Each row has a class, written after it, and each block has its own classes.
[-11 -38   1  -1  12  -5  13  -2 -14  11   3 -15  -7   1  -2 -19 -17   1
  -2  14   1   0   1  24 -12   4  -6 -20 -15]
k_482
[ -8 -38   5   2  12   2 -10   5 -10   1  12  -9   2   4  -3 -23  -4   8
   4   9   2  -5  18  32   2  -5   5  -4 -11]
k_434
[  0 -23   3   0   8  -6   9   3   4  10  13  -4   5   9  -2 -16 -20  -8
   2  11   2 -19  45  36  11  -1  -8 -22 -10]
k_227
[ -7 -11   2   0   3 -11   7   4  27  10  -1   9   5   0  -7  -5  -8   0
   5   6  -2   6  -7  32  12  -1  -5 -10  -4]
k_482
[-10 -41   8   5  28  -3 -19  10  -4   1  15 -10  10   6   0 -26  -8  -1
   4   5   5  -7   8  27  -1   2   2  -5  -4]
k_434
[ -4 -34   6   2  10  -4   3   0  10   9  16   2   3   2  -3 -27 -17   6
  -2  12   4  -6   6  36 -13  -1  -6  -5  -8]
k_227
[ -9 -33  -3  -5  31  12  12  10   1  -4  26 -14   4   8   4 -14  13  -2
 -11  14   9   1 -56  33  -7 -15  20  -3 -19]
k_434
[ -8 -32   1   1  -2  -4 -16  10   2   4   8   0   5   5  -8 -17  -5  -1
   5  32  10  -4   5  44   7  -1  18  -1 -14]
k_482
[  0 -23   1  -1  11   9  -3   3   0  -6  16 -18  -1   4  -9  -7   5   2
  -2   9   2  -7  -5  20   1  -4   9  -9  -6]
k_434
[ -4 -66  11   7  83  13  10  -8 -43  13  39 -34   9  14   7 -50 -25  19
  -2  15  13 -23  31  70 -19  10  19 -20 -24]
k_434
[-15 -22  10   3  39  11  -8  16 -12  -2  13 -14   5  10   4 -20 -11   2
  -8  -2   5   4  -4  10  -1   3  -3 -21  -8]
k_434
[ 13 -13  -1  -5   1  -2  20  25  13   3  10  -3   5  16  -4  -4  -7  -3
   4  12   5 -15  10   6   4   0 -17 -33  12]
k_227
[-13 -30   3   4  29   6  12  -3   1   7   8  -5   0  10  -2 -16 -10   2
  -1  20   5  -9  16  64   8   2  18 -17 -14]
k_482
[  7 -31   5  -3   9  -7  13  -6   3  14  14   1   8  12  -1 -22 -12   2
   5  10   2   4  13  43   7   1   3   4 -14]
k_482
[  2 -15   4  19  20   9   6   6  14  -3  14  -1   3   5   0 -10 -19  -4
   4  18   5  -9   6  30  16  -2  16   3 -13]
k_227
[ -2 -26   4  -5   2  21 -17  42  -7  -7   9  -2   1   6   0 -10  19   3
  -4   0  11  -4 -26   2   3  -4   0  -1  -1]
k_434
[-10 -36   9   6  18  -4  11  -1   5  11  13  -9   6   6  -1 -29 -29   4
   7  21   6 -10  21  33  11  -1   6  -1 -21]
k_482
[  3 -23  -3   1  31  14  28   1  16  -1  10 -10   2   6  -2 -18 -11  -1
  -5  15   5 -11   7  56  10  -5  10 -13 -16]
k_227

Next block, with new classes.
[ 18   8   2   1  12   7   2  -8  -3  12   3 -14 -14   3   2  -5   4   3
   9  13   3   9  -1  -4 -13   1 -26   2   4]
k_342
[  2 -14   5   3   6   2  -8  -4  -1 -10 -22   1   0  21   1  -8  -4  -1
  -6   6   6  -6  -2  -8  -3   4 -12   4   0]
k_162
[  4   5   3   5   7   0  -4 -16  14   1 -27 -12   1  26  -1 -24  -5   3
   0  13   4   7   0 -16  -6  14 -33   4  20]
k_342
[  3   9  -4   5  -5  -2  -3   5   1   6   8   0  21   1   2  -2  -4  -4
 -11   1   9  -3   1   8  -3  10   1  -2   8]
k_162
[  5   9   5  -3   5   4   1   3   5   8   4   0  -9  -5  -3  -3   0  -2
   4   5  -5   1   1  -6  -4   5 -14  -2   8]
k_342
[-11  20   2  -4 -20   7 -14  -2  24   6 -20   0  38  18 -13  -7 -25   1
 -13   1  -9 -10  10  -6  11  28 -14  -9  25]
k_162
[  3  22   9  -9  -1   7  -7 -11  22   4 -21  -8  -1  21 -14 -14 -10   3
  -5  14 -14   5   6 -21   5  15 -44   6  24]
k_342
[ 14   2  10  -7  11  10  -3  -5   2  -5  -6   2 -25   2  -2  -6   2  -4
   6  12  -5   5   1 -11 -12  -1 -40   7   1]
k_342
[ 18  -2   9  -7  12  15  -4 -14  -2  -7  -7  -1 -18  16   1 -10   3  -2
   5  17  -3   6   0  -8 -15   4 -42   4  -2]
k_342
[  3   9  -3  -2  -7   8 -13 -15  10   1 -25  -9  25   7  -4  -6 -19   2
  -6   0  -2  -4   8   4  -2  17 -20 -10  14]
k_162
[ 15  -8   4  -3  13   4   2  -7 -10  -9   4   0 -20   6   3  -5  17  -2
   6  11   3  10  -1  -3 -11  -7 -25  10 -12]
k_342
[  9  -2  14 -11   8  16   0 -11  10  -8 -10   6 -16  28  -5  -7   2  -1
  -2  20 -12   3   0 -19  -5   6 -39   9  -1]
k_342
[ -5  18   8  -7  -4   4   1 -13  14  14 -20 -10   1  14 -12  -5 -15  10
  -2   6 -19   2   5 -18  11  10 -12  -9  17]
k_342
[ -3   2  -3   6   0   3   3 -18  15  -1 -17  -7  10  23   1 -21 -10   2
   1  11   4   2   1  -7 -15  19 -21  -8  17]
k_342
[  1  -6   0   0  -2   2  -5   6   0 -12   2   6   7   5   2  -2   4  -6
  -4   1   7  -2   0   2  -5   5  -9   7  -2]
k_162
[  3   6  -1   0   1   3 -10 -13   7   1 -24 -12  12  15  -4  -8 -12   4
  -3   5  -3   4   4  -7   0   5 -20   0  11]
k_342
[  5  -4   1  -2  -1   8   1  -3   1  -4   5   6   6  17   2  -3   3  -6
  -3   9   2   2   0  -1  -9   9 -14   5  -3]
k_162
[  3  -1   1   0   1   6   2 -14   7  -1 -10  -2  -1  13   1 -11  -4  -1
   4   8   1   1   2  -5 -14  11 -21  -5   5]
k_342
[  2  10   2  -3  -3   4  -6 -12  12  -4 -18  -7   5  20  -9 -12  -5   1
  -1  12  -4   8   4 -11  -2  11 -32   6  10]
k_342
[ -7  19   2  -3 -17   2  -8   1  19   6 -10  -1  26  11 -11  -8 -13  -1
  -9   4  -6  -1   6  -6   9  19 -13   0  20]
k_162
[ -4 -15  -6   7  -4   1  -3 -11   4 -16 -13   6  14  17   6 -12  -4  -4
  -1   2  12  -3   0   6 -14  12  -7  -2  -4]
k_162
[  4  17   6  -7  -7   8 -10  -5  11   9 -16  -6  16  18 -11  -1 -13   5
  -9   8 -13  -1   5 -11   9  15 -20   2  14]
k_342
[ -2  -5  -2   1 -12   9  -4 -22  14 -19 -22   5  27  42   1 -16  -7  -4
  -8  13   3   3   4  -3  -9  24 -25   0   3]
k_162
[  3   2   2  -3  -8   9  -3  -1   5  -3   1   4  16  27  -4  -6  -1  -4
  -7  14  -2   2   1  -5  -1  16 -15   3   4]
k_162
[ -3  -5  -2   7  -6   2  -6  -1   5  -5   2   5  22  17   2  -8 -10  -3
  -9   1   9  -5   0   3  -4  13  -3  -2   6]
k_162
[  2   5   0   0   0   4  -3 -21  11  -3 -23  -8   4  22  -3 -14  -7   2
   1   9  -4   6   4  -5  -7  11 -27  -3   9]
k_342
[  1   7   1  -4  -6  10 -11   6   9   4   1   8  20   0  -4  -2 -15  -7
  -4   0  -1 -14   5   6  -5  19 -12  -9  13]
k_162
